[[146  16 220 165  39 104 208]
 [ 76 103 237 213   2 194 200]
 [202 249 196  73  11  27  59]]
11

[[47 67 29 95 23]
 [50 48 38 13 53]
 [66 24 54  0 61]]
54

[[100 145 201 174 125]
 [ 36  83  38 173  59]
 [204 138  61 113  81]]
61

[[ -9  26  -3  41   5  -1]
 [-11  -8  20  24  -8 -16]
 [ -1 -15   0 -36 -13  29]]
-36

[[623 288 554 750 854]
 [525 280 551 746 853]
 [459 837 670 381 241]]
670

[[3 5 1 8 2 6]
 [5 1 6 2 8 4]
 [6 0 3 6 5 6]]
6

[[ 238 -734  288   62]
 [ 171 -281 -199  609]
 [ 284 -746 -429  352]]
-746

[[ 45 118  67 200  73 106 218]
 [156 161 109  28 174  31 100]
 [160 118 168 136  89 188 100]]
89
---
array([ 0.76,  0.04,  0.44,  1.47,  1.25, -1.70, -0.44]) result: -0.44

array([ 200.370,  189.357,  -96.924, -118.139,  -16.635,   94.908,
         46.167]) result: 46.167

array([-0.686, -1.117, -1.043, -0.967,  1.212]) result: 1.212

array([ 0.52, -0.26, -1.07,  0.60,  1.39]) result: 1.39

array([  43.2,   90.1, -155.1,  177.6, -192.4,  159.3,  -56.1]) result: -56.1

array([-0.076, -0.021,  0.130, -0.145,  0.062,  0.102]) result: 0.102

array([-0.006,  0.175, -0.154,  0.130,  0.070]) result: 0.070

array([ 1.16, -0.38, -1.71, -1.20, -0.56, -0.90]) result: -0.90
---
(-22, 44, -18, -15, -50) | 44
(947, 94, 637, 247, 396, 392, 846) | 94
(37, 78, 65, 17, 33, 89, 28) | 78
(-957, 686, -637, 653, 147, 951) | 686
(4378, 4434, 3563, 7955, 2953) | 4434
(84, 15, 46, 4, 53) | 15
---
[[ 20 -26   8 -34   8 -14]
 [ 14 -13 -42  -9 -16   4]
 [  1   8 -17  -5  16 -29]
 [  2 -21  29 -12  14   4]
 [  4 -16  33  -4   9 -21]
 [  2 -20  10 -16  12  25]
 [ 21  -8   8   9  23 -19]
 [  0   2   3  23  -5   6]] yields 0

[[ 631  266  635 -629   91  272]
 [  19  -43  -27 -638 -588 -424]
 [  58  -22 -550  283  334  940]
 [ 812  358 -272  318 -523   -8]
 [ 561  224 -759   70  218  136]
 [-134 -113  599 -590 -398   86]
 [-155 -115  130   84  402  -32]
 [ -49  -65   97  304  295  146]] yields -49

[[542 540 548 490 534 588 678 525 526 556 467 533 503 514 474 471]
 [536 502 607 552 435 494 709 533 505 499 509 509 602 592 684 581]
 [570 412 584 388 396 517 528 499 533 537 528 547 558 735 512 620]
 [504 505 493 539 532 500 576 501 507 456 461 475 512 499 483 503]
 [510 500 451 498 458 558 637 498 504 428 585 459 495 515 469 513]
 [545 500 543 489 470 503 618 487 524 504 569 533 590 569 338 560]
 [509 541 478 543 376 578 360 524 500 497 388 555 519 535 665 582]
 [592 519 594 509 614 484 646 472 512 474 401 447 571 486 493 529]
 [506 480 431 504 438 525 216 509 489 454 511 496 482 899 546 551]
 [482 482 436 550 393 558 526 502 508 526 431 512 570 561 491 565]
 [539 498 466 494 290 410 331 542 500 461 630 588 564 811 487 558]
 [456 481 469 491 523 539 271 516 507 540 621 495 520 735 508 512]] yields 456

[[6441 7833 6570 6097 6319 6836 4769 5637 6310 7155 7016 6663]
 [5944 8103 6712 5700 6784 6882 3668 5194 6600 7653 7429 6846]
 [5409 6925 7465 5953 6680 5236 7612 7644 5761 5917 6272 5744]
 [4457 6910 8086 5459 7082 4456 7900 8168 5567 5723 6217 5371]
 [6816 4100 7378 8008 9646 8065 7807 7428 9472 7507 7245 8063]
 [7609 7071 6068 6976 5415 6717 7309 6711 5935 6220 6280 6445]
 [5361 9352 6697 4840 6724 7038 1078 3899 6484 8407 7972 6938]] yields 5361

[[4867 4640 5554 3511 3604 5778 5018 4858 5324 6809 3530 3322]
 [6406 2350 4402 4636 6091 4544 8506 1917 2897 4497 5561 5288]
 [6580 2594 4127 4836 5897 4201 8135 1843 2301 4534 5437 5663]
 [4581 2706 7026 2468 3660 6274 7041 4184 6353 6454 3375 2926]
 [7160 2567 4113 5451 7128 3832 8222 2184 2661 2958 6516 6540]
 [4661 3030 7050 2929 3869 6207 6798 4429 6500 6245 3614 3334]
 [4049 2925 6829 2238 2792 6463 6796 4287 6077 7934 2780 2385]] yields 4049

[[-635  170  248  181 -107   -9 -594 -462 -252  259   -6 -358   -2  122
  -713]
 [ 275 -513  190 -320 -117  112  129  379   28  -35  -31  -80 -274 -148
  -196]
 [-130  178 -344 -139  161 -109 -512 -467  510 -365  -28 -144  120  169
  -108]
 [ 127  455 -437 -185  -75  158 -765 -245  -59 -309  -30   71 -247 -285
   246]
 [-300 -346  269   49  -72  106 -274  102  -23  166 -204  445  -13  -27
   301]
 [ -24  -46  -12 -274  201 -619  182 -557  501 -116 -229 -329   49  -31
   -80]
 [-559  -90 -262 -126    0 -389  -61 -264 -450 -304 -214 -402 -191 -344
  -244]
 [-380   68  165   85 -225 -154  178   49 -489 -491 -194  -83 -205  160
  -290]
 [ 192 -261  -34   57  -31 -145  379  -74  292  -31 -175  235  -50  173
   148]
 [ 252  -71 -502   90 -152 -540  164  273  -69  268 -139  157 -151 -155
   240]] yields 252

[[193 134 111 146 136  96 100 185 153 129 177 177 159]
 [193 134 111 146 137  95 100 185 153 128 177 178 160]
 [106  37 154 140 145 179 190 125 139 185 162 186 192]
 [167  81 129 128 134 127 127 162 143 157 177 196 191]
 [125 142 170  90 181 146 132  94 135 145 141 140 144]
 [121 132 137 100 206 174 132  72 145 157 119  92 122]
 [146 146 147 146 146 146 147 147 146 147 147 146 146]
 [106 152 183 131 163 144 167 119 141 137 148 154 134]
 [234 238 155 150  60 213 131 187 130 188  91 111 189]
 [178  56 121 118 132 113 114 167 140 158 191 215 207]
 [114 166 202 164 119 121 185 172 141 124 170 201 151]
 [107 133 201  40 196 155 129  52 120 152 136 147 156]] yields 107
---
[  0.0  76.8   1.7  79.5 -48.4] Answer: 76.8
[-18.9  58.1 -47.1 -21.0  28.8] Answer: 58.1
[ 59.0   0.6 -14.1  33.5   4.2] Answer: 0.6
[ 77.8   0.6  -2.3  30.5 -49.2] Answer: 0.6
[36.2 71.2 -8.6 67.4 47.7] Answer: 71.2
[ 12.4  67.9 -61.2  23.4 -23.5] Answer: 67.9
